In the rows, zero is written as 128.
Each row has a hidden stage along a path, written after it and counted from one end. A new block has a new path.
[146 130 162 135 123 122 147 147 140 159 121 115 137 184 150 117  93 111
 162 130 148 142] : 6
[131  85 175 130 119 111 120 106 134 153 104 138 162 155 133 125 112 147
 157 134 132 145] : 4
[135 133 129 148 120 135 111 119 135 122 106 123 158 169 119 127 113 139
 115 131 135 125] : 4
[120 132 187 110 107  83 109  73 140 113  86 133 191 162  85 130 133 186
 120 152 114 120] : 1
[141 134 151 144 129 115 122 116 141 133 106 136 152 159 111  99 117 122
 147 129 102 122] : 4
[ 94 127 156 129 120 127 156  93 138 129 123 141 151 121  94 146 125 137
 109 162 103 119] : 6
[148 128 214 165 112 109 121  97 158 173 105 126 147 223 131 116  94 155
 155 129 155 141] : 1
[152 137 210 129  97 103 120  79 143 146  89 131 190 179  95 165 116 166
 157 137 131 111] : 1
[147 131 161 135 110 127 147 128 149 155 109 149 138 191 120 112  97 145
 135 107 143 129] : 4
[237 147   4 123 123 144 160 183 129 208 124  67  53 252 213  93  30  90
 202  32 228 173] : 5
[129 119 149  90 132 134 132 123 141 134 126 138 136 131 109 139 109 152
 125 149 196 122] : 6
[155 103 205 142 105 103 105  95 133 146  99 149 176 246  96 102 109 174
 152 125 141 112] : 0
[129 117 179 146 108  93 116 102 120 163 117 129 167 151 100 124 130 151
 130 138 128 130] : 3
[ 95 125 156 131 114 168 178 115 156 158 116 140 136 147 144 133 113 138
 138 148 135 128] : 7
[139 135 153 140 109 105 109  66 146 133 106 150 157 186 112 132 132 148
 144 138 123  90] : 2
[114 117 163 142 132 117 112 118 151 141 114 148 162 145 102 130 132 154
 128 148 144 110] : 4
[ 94 125 154 133 128 125 115 129 138 141 132 139 140 135   4 145 122 119
 131 145 128 112] : 7
[117 136 165 129 137 133 149 124 133 148 124 131 135 150 130 118 119 151
 128 141 127 123] : 5
[ 71 110 149 125 116 119 117 106 157 126 129 165 176 100 107 150 160 147
  99 195 103 119] : 7
[111 112 165 140 110 129 127  96 146 130 135 120 158 142  88 155 141 150
 136 160  99 110] : 5
[142 140 184 142 113 101 115 120 131 135 102  87 144 188 117 126 114 151
 131 116 142 122] : 2
[177 133 146 176  96 132 121 115 147 151 110 120 141 207 130 119 113 136
 150 103 154 132] : 3
[142 127 169 121 118 126 115 137 140 179 132 127 122 199 146 127  97 139
 153 135 153 136] : 8
[148 146 173 133 116 115 126 116 146 162 114 130 136 170 139 140  97 124
 131 138 128 130] : 5
[131 139 206 145 101 101 118  81 141 139  94 150 179 195 108 131 137 168
 141 124 137 108] : 1
[187 139 192 118 112  89 128 114 111 175  89 115 149 218 130 122  69 129
 167  93 173 132] : 2
[110 128 191 122 116 121 129 102 141 116 120 163 167 104  93 146 185 149
  92 160 104 113] : 5
[131 151 174 137 120 131 127 107 139 143  81 149 166  91 111 132 104 141
 158 113 133 137] : 3
[140 143 161 128 118 123 135 106 143 158 124 118 125 180 132 126 108 118
 125 129 141 143] : 8
[129 126 206 136 100 106 101  88 151 139  16 150 192 177  83 127 127 178
 133 151 128 119] : 1
[140 172 155 134 115 139 135 127 133 150 124 136 132 165 131 134 109 127
 126 120 139 101] : 5
[132 123 178 133 104 105 113  98 156 124 107 138 180 154 102 133 129 162
 139 145 119 118] : 3

Each row has a hidden stage along a path, written after it and counted from one end. A new block has a new path.
[112 110  79 116 180 120 110 142  99 121  98 140 121 136 128 110 119 131
  99 124 134 109] : 2
[127 106 114 127 181 120 110 157  67 171 113 136 118 134 137 104 114 130
 127 120 132 113] : 4
[ 93  96  64 132 162 132 116 128 103 104 101 135 116 101 136 118 100 130
 115 143 121  76] : 1
[137 130 134 137 127 130 114 152  99 173 130 136 123 122 126 122 128 127
 142 119 132 112] : 2
[101 101  83 144 145 130 112 134 104 139 114 133 108  99 134 126 116 130
 147 122 122  77] : 1
[135 115 150 164 119 130 101 139  90 197 126 143 117 108 118 116 127 135
 174 109 131  93] : 0
[143  96 148 150 171 123  69 166  27 235 121 135 116 124 125 103 127 142
 184 117 131  92] : 5
[148 132 168 140 127 122 110 143 102 177 135 119 125 140 128 128 121 143
 154 127 134 125] : 1
[111 101  83 119 162 121 106 145  95 130 105 131 132 124 137 111 118 125
 108 129 131  83] : 4
[ 93  95  58 119 174 122 115 135 104 101  96 134 121 115 141 114 111 134
 100 121 119  87] : 2
[144 115 139 121 164 122  92 156  63 183 122 137 113 154 141 111 114 127
 157 121 138 114] : 4
[166 114 164 137 161 126  70 156  62 212 130 142 122 148 125 113 114 138
 153 111 132 130] : 3
[132 113 117 125 157 119 103 157  94 166 114 130 127 144 139 121 120 147
 130 119 140 112] : 4
[151 113 136 128 139 117 100 168  78 176 124 140 117 130 137 115 121 126
 138 114 142 107] : 4
[103  95  52 105 170 116 113 148  89 103 107 143 118 133 153 102 101 123
  93 121 129  90] : 3
[127 115 135 147 132 132 107 136  90 175 121 129 114 104 132 117 125 139
 167 124 122  97] : 0
[175 126 197 136 170 124  90 153  57 235 137 137 129 156 130 123 117 141
 159 113 139 146] : 3
[150 101 154 167 142 127  73 161  27 235 117 131 107 120 121 117 121 136
 196 112 134  87] : 5
[135 117 126 117 175 129 117 141  95 157 130 131 129 143 130 134 125 134
 118 121 130 131] : 3

Each row has a hidden stage along a path, written after it and counted from one end. A new block has a new path.
[119 145 132 120  97 121 166 130 148 140 155 131 164 144 168  87  99 128
 110 133 163 109] : 1
[ 89 142 125 135  90 129 140 116 140 101 131 125 137 142 136  88 136 137
 122 140 138  82] : 2
[122 144 137 123  99 124 139 127 130 137 152 127 164 144 160  94 117 129
 121 134 154 111] : 2
[142 153 132 109  94 126 154 126 114 123 150 137 145 155 146  72 117 134
 113 141 139  64] : 2
[153 160 151 106  90 127 187 125 147 140 158 125 184 172 181  65 103 141
 109 111 182 156] : 0
[121 150 131 126  93 122 163 126 141 132 152 126 163 161 158  89 101 127
 104 135 169 115] : 1
[132 148 142 127 103 108 169 128 146 121 149 130 174 156 156  86 107 121
 110 131 171 120] : 1
[121 133 139 115  87 133 165 113 151 114 131 135 167 139 165  75 110 126
 118 130 157 132] : 0
